Here is a tiny trained network, its code and every weight. The questions are about switching its units off for an input and a class, where a switched-off unit gives its printed mean instead of its output.

import numpy as np


def w(rows, s, z=0):
    codes = np.array(rows[::2]) - 128.0
    scale = np.full(codes.shape[1], s)
    scale[-1] = z or s
    return codes * scale


def f(y):
    return np.maximum(y, 0)


def log_softmax(a):
    a = a - a.max(-1, keepdims=True)
    return a - np.log(np.exp(a).sum(-1, keepdims=True))


def net(x, mask):
    res = np.array(x, float).reshape(1, 7) / 4 @ E
    y = f(res @ A[0][:, :-1].T + A[0][:, -1])
    res = res + np.where(mask, y, B[0][:, -1]) @ B[0][:, :-1]
    return log_softmax(res[-1] @ U[:, :-1].T + U[:, -1])


A, B = {}, {}
E = w([
[126,75,76,132,10,61,181,100,203],'x0',
[238,130,58,212,164,81,118,186,148],'x1',
[154,128,44,90,92,113,101,39,25],'x2',
[152,103,139,128,102,185,52,45,230],'x3',
[150,43,128,19,157,88,191,120,75],'x4',
[239,185,88,96,41,170,211,46,138],'x5',
[73,2,63,220,165,154,251,38,167],'x6',
],0.0071)
A[0] = w([
[122,167,131,163,184,150,77,129,106,146],'N0',
[125,134,161,199,181,204,158,82,219,187],'N1',
[164,83,53,153,84,120,127,74,155,95],'N2',
[94,66,181,69,174,157,163,135,160,152],'N3',
[173,108,131,172,163,78,153,188,53,178],'N4',
[178,145,94,96,112,115,103,130,142,97],'N5',
[151,77,72,161,155,62,194,205,79,183],'N6',
[157,93,56,135,111,132,176,54,147,164],'N7',
[169,167,119,118,106,142,123,32,94,4],'N8',
[164,181,141,76,149,195,180,89,104,195],'N9',
[87,94,147,118,90,63,118,101,131,227],'N10',
[246,172,143,118,92,104,92,173,147,172],'N11',
[95,120,165,109,126,134,70,181,79,80],'N12',
[145,153,63,156,105,156,97,88,122,122],'N13',
[154,103,146,167,173,148,119,125,161,131],'N14',
[81,187,162,81,104,127,163,129,83,68],'N15',
[123,151,138,138,175,140,57,115,81,68],'N16',
[182,158,145,94,138,172,147,119,87,162],'N17',
[166,163,185,105,59,153,173,140,115,47],'N18',
[82,165,119,155,99,102,159,194,165,104],'N19',
[127,145,167,125,124,105,78,66,153,57],'N20',
[131,70,165,87,172,151,170,163,163,150],'N21',
[210,195,106,92,129,95,93,152,168,139],'N22',
[158,157,144,191,175,175,43,166,105,198],'N23',
[74,144,94,134,179,181,119,127,136,148],'N24',
[174,97,44,137,117,125,186,25,163,155],'N25',
],0.012,0.0028)
B[0] = w([
[160,164,169,134,86,152,84,180,128,182],'N0',
[21,82,86,185,123,219,154,201,88,227],'N1',
[76,142,167,165,148,140,142,60,142,211],'N2',
[119,107,149,105,152,99,126,119,82,187],'N3',
[95,157,102,102,150,135,135,191,123,200],'N4',
[105,156,155,111,139,57,141,143,110,164],'N5',
[115,177,123,40,234,154,165,198,165,219],'N6',
[102,119,151,157,133,79,126,43,152,227],'N7',
[119,48,117,84,117,107,123,125,82,176],'N8',
[110,65,99,128,64,97,139,150,87,185],'N9',
[145,118,154,143,204,163,168,136,147,170],'N10',
[184,184,96,70,150,55,81,117,184,211],'N11',
[78,104,190,135,96,120,107,102,143,179],'N12',
[102,116,155,136,108,88,142,121,128,177],'N13',
[90,111,141,112,104,136,127,170,131,172],'N14',
[200,101,110,123,111,142,171,110,94,166],'N15',
[158,191,166,154,108,147,94,155,146,174],'N16',
[111,106,83,110,92,115,69,154,86,171],'N17',
[136,161,87,124,122,129,124,85,130,170],'N18',
[249,135,137,129,100,124,113,135,142,168],'N19',
[81,121,92,95,135,106,127,167,126,157],'N20',
[100,116,169,127,148,78,130,102,85,179],'N21',
[175,161,89,51,146,42,85,126,172,196],'N22',
[148,161,146,172,85,148,58,190,140,214],'N23',
[136,144,125,111,128,119,137,161,155,168],'N24',
[132,119,141,205,145,83,96,2,153,250],'N25',
],0.01,0.016)
U = w([
[58,86,224,174,137,131,167,86,111,110],'0',
[133,212,173,91,145,98,115,213,163,179],'1',
[165,255,144,143,131,124,196,78,218,141],'2',
[114,171,161,214,27,252,107,187,140,253],'3',
[177,105,162,122,56,153,147,126,45,79],'4',
[227,110,138,146,122,181,187,180,186,98],'5',
[67,118,81,95,155,221,215,227,79,116],'6',
[131,103,85,119,106,48,125,86,117,61],'7',
],0.0094,0.0017)

Each question gives the input, the list of numbers given to net, and the class t.
The units are the neurons (one row each of A and B). Each row of codes is followed by its name. A weight is (code - 128) times the scale printed after its matrix; where a second scale follows, it is the last column's (A, B and U).
mask holds one flag per neuron, in row order. A switched-off neuron (its flag False) gives its mean, the last column of its row in B, instead of its output. The means were averaged over made-up inputs and are rounded, as every weight is.
A unit's drop is (log p(t) with every unit on - log p(t) with that unit switched off) / (log p(t) with every unit on - log p(t) with every unit switched off).
The circuit of an input: a set's keep is (log p(t) with only the set's units on - log p(t) with every unit switched off) / (log p(t) with every unit on - log p(t) with every unit switched off). Starting from the 12 units with the biggest drops (on a tie, the unit counted first), units are removed one at a time, each time the one whose removal leaves the highest keep (on an exact tie, the one counted first), for as long as the keep stays at least 0.8.
units of the circuit, in order: the units of the circuit, biggest drop first
unit that matters most: the unit with the biggest drop
k most important neurons: the k neurons with the biggest drops, biggest first
drop when u is switched off: that unit's drop, to one decimal
input [7,8,-2,-7,7,-3,8], class 2: units of the circuit, in order : N6, N25, N7
input [4,6,6,5,6,8,5], class 0: units of the circuit, in order : N2
input [-2,6,8,5,5,-5,3], class 0: 2 most important neurons : N11, N22
input [5,8,8,-4,-2,-2,-1], class 1: 2 most important neurons : N6, N4
input [1,4,-5,8,0,-1,1], class 3: 2 most important neurons : N1, N6
input [0,6,2,-3,8,0,2], class 6: 2 most important neurons : N6, N11
input [-5,5,-3,7,7,8,4], class 0: 2 most important neurons : N1, N2
input [5,-8,-5,1,-8,-6,2], class 6: units of the circuit, in order : N25, N1
input [-8,1,4,3,6,4,-5], class 7: 4 most important neurons : N9, N6, N8, N17
input [3,0,-8,4,-2,8,-1], class 7: 2 most important neurons : N6, N1
input [-2,-8,6,-1,-5,-1,-1], class 4: 2 most important neurons : N1, N15
input [-3,-6,4,8,0,-3,1], class 6: 2 most important neurons : N25, N7
input [7,-2,5,-7,-7,4,-5], class 7: 2 most important neurons : N8, N6
input [-2,8,1,5,-4,0,2], class 3: units of the circuit, in order : N1
input [7,5,-3,1,-3,0,-4], class 2: 2 most important neurons : N1, N4
input [8,3,6,0,4,-7,3], class 2: 2 most important neurons : N6, N1
input [-1,3,-1,6,-4,8,3], class 0: 2 most important neurons : N1, N2
input [4,-1,-8,-1,0,5,-6], class 2: 2 most important neurons : N18, N1
input [-7,-4,-3,5,7,8,0], class 7: drop when N0 is switched off : 0.1
input [-8,-3,-5,8,-1,-7,4], class 3: drop when N14 is switched off : 0.0
input [8,3,-5,-8,4,-6,1], class 6: unit that matters most : N11
input [-4,0,-1,1,1,-8,-1], class 3: drop when N11 is switched off : 0.3
input [4,4,3,8,-5,-6,3], class 0: drop when N2 is switched off : 0.3
